Below is a small trained network, with its code and all its weights. Each question gives an input and a class and asks what happens when units are switched off, that is, made to give their printed mean instead of their output.

import numpy as np


def w(rows, s, z=0):
    codes = np.array(rows[::2]) - 128.0
    scale = np.full(codes.shape[1], s)
    scale[-1] = z or s
    return codes * scale


def f(y):
    return y / 2 * (1 + np.tanh(0.7978845608 * (y + 0.044715 * y**3)))


def log_softmax(a):
    a = a - a.max(-1, keepdims=True)
    return a - np.log(np.exp(a).sum(-1, keepdims=True))


def net(x, mask):
    res = np.array(x, float).reshape(1, 3) / 4 @ E
    y = f(res @ A[0][:, :-1].T + A[0][:, -1])
    res = res + np.where(mask, y, B[0][:, -1]) @ B[0][:, :-1]
    return log_softmax(res[-1] @ U[:, :-1].T + U[:, -1])


A, B = {}, {}
E = w([
[209,98,183,66,242,157,8],'x0',
[176,216,196,16,57,48,167],'x1',
[175,225,133,228,74,89,3],'x2',
],0.0068)
A[0] = w([
[173,110,141,81,179,167,27,30],'N1',
[189,183,223,47,94,101,160,63],'N2',
[43,68,80,226,171,226,92,34],'N3',
[213,164,92,233,71,123,55,39],'N4',
[44,65,73,231,213,199,106,139],'N5',
[68,33,113,17,186,192,255,136],'N6',
[231,156,209,49,242,187,58,105],'N7',
[134,185,197,45,97,39,144,65],'N8',
[162,228,67,191,71,87,18,115],'N9',
[83,119,86,188,32,160,165,12],'N10',
[163,183,250,24,76,31,199,202],'N11',
[37,159,106,157,21,95,185,40],'N12',
[52,100,115,215,215,175,81,67],'N13',
[210,132,136,63,252,153,64,69],'N14',
[80,141,11,212,35,47,247,189],'N15',
[145,160,162,81,191,198,103,3],'N16',
],0.0063,0.0051)
B[0] = w([
[142,248,90,137,80,216,192,179],'N1',
[201,127,233,196,212,63,197,176],'N2',
[202,220,245,189,171,28,236,195],'N3',
[19,240,217,38,235,192,94,180],'N4',
[186,138,213,234,196,60,185,235],'N5',
[13,117,187,63,218,219,27,254],'N6',
[204,175,26,166,37,245,132,249],'N7',
[175,210,191,190,181,44,207,175],'N8',
[26,127,208,68,249,219,71,219],'N9',
[177,236,175,96,74,202,231,150],'N10',
[159,79,210,254,197,93,114,246],'N11',
[193,214,49,100,56,233,202,175],'N12',
[228,145,218,172,163,94,248,185],'N13',
[175,188,25,118,49,227,149,214],'N14',
[154,179,71,196,67,236,69,251],'N15',
[149,199,167,90,97,226,219,138],'N16',
],0.0066,0.008)
U = w([
[231,148,235,186,167,40,240,45],'0',
[218,198,30,110,38,253,203,84],'1',
[8,170,219,34,235,199,85,58],'2',
[138,84,118,174,160,142,45,214],'3',
[206,57,27,25,166,2,82,2],'4',
],0.0072,0.0055)

Each question gives the input, the list of numbers given to net, and the class t.
The units are the neurons (one row each of A and B). Each row of codes is followed by its name. A weight is (code - 128) times the scale printed after its matrix; where a second scale follows, it is the last column's (A, B and U).
mask holds one flag per neuron, in row order. A switched-off neuron (its flag False) gives its mean, the last column of its row in B, instead of its output. The means were averaged over made-up inputs and are rounded, as every weight is.
A unit's drop is (log p(t) with every unit on - log p(t) with that unit switched off) / (log p(t) with every unit on - log p(t) with every unit switched off).
The circuit of an input: a set's keep is (log p(t) with only the set's units on - log p(t) with every unit switched off) / (log p(t) with every unit on - log p(t) with every unit switched off). Starting from the 12 units with the biggest drops (on a tie, the unit counted first), units are removed one at a time, each time the one whose removal leaves the highest keep (on an exact tie, the one counted first), for as long as the keep stays at least 0.8.
units of the circuit, in order: the units of the circuit, biggest drop first
unit that matters most: the unit with the biggest drop
top k neurons: the k neurons with the biggest drops, biggest first
drop of u: that unit's drop, to one decimal
input [2,0,1], class 3: unit that matters most -> N12
input [6,1,-6], class 1: top 4 neurons -> [N7 N14 N9 N4]
input [-2,-1,4], class 2: units of the circuit, in order -> [N7 N9]
input [-4,-3,6], class 2: top 3 neurons -> [N9 N4 N7]
input [6,-5,5], class 1: units of the circuit, in order -> [N7 N1]
input [8,-8,-6], class 0: top 3 neurons -> [N5 N3 N13]
input [7,-2,-7], class 1: top 3 neurons -> [N7 N14 N9]
input [-3,2,-4], class 2: top 4 neurons -> [N6 N7 N14 N5]
input [-2,1,-1], class 3: top 2 neurons -> [N7 N14]
input [-6,-6,8], class 2: top 2 neurons -> [N9 N4]
input [-3,-1,-4], class 2: top 2 neurons -> [N6 N7]
input [-4,-2,5], class 2: top 2 neurons -> [N9 N7]
input [3,-6,7], class 2: top 2 neurons -> [N4 N9]
input [6,-7,6], class 0: units of the circuit, in order -> [N13]
input [4,3,2], class 1: top 3 neurons -> [N7 N5 N6]
input [5,0,-5], class 1: top 4 neurons -> [N7 N9 N14 N4]
input [-7,-8,4], class 0: drop of N5 -> 0.6
input [7,-6,1], class 1: drop of N4 -> 0.0
input [-6,-7,2], class 0: drop of N5 -> 0.5
input [-3,-2,-3], class 3: unit that matters most -> N9
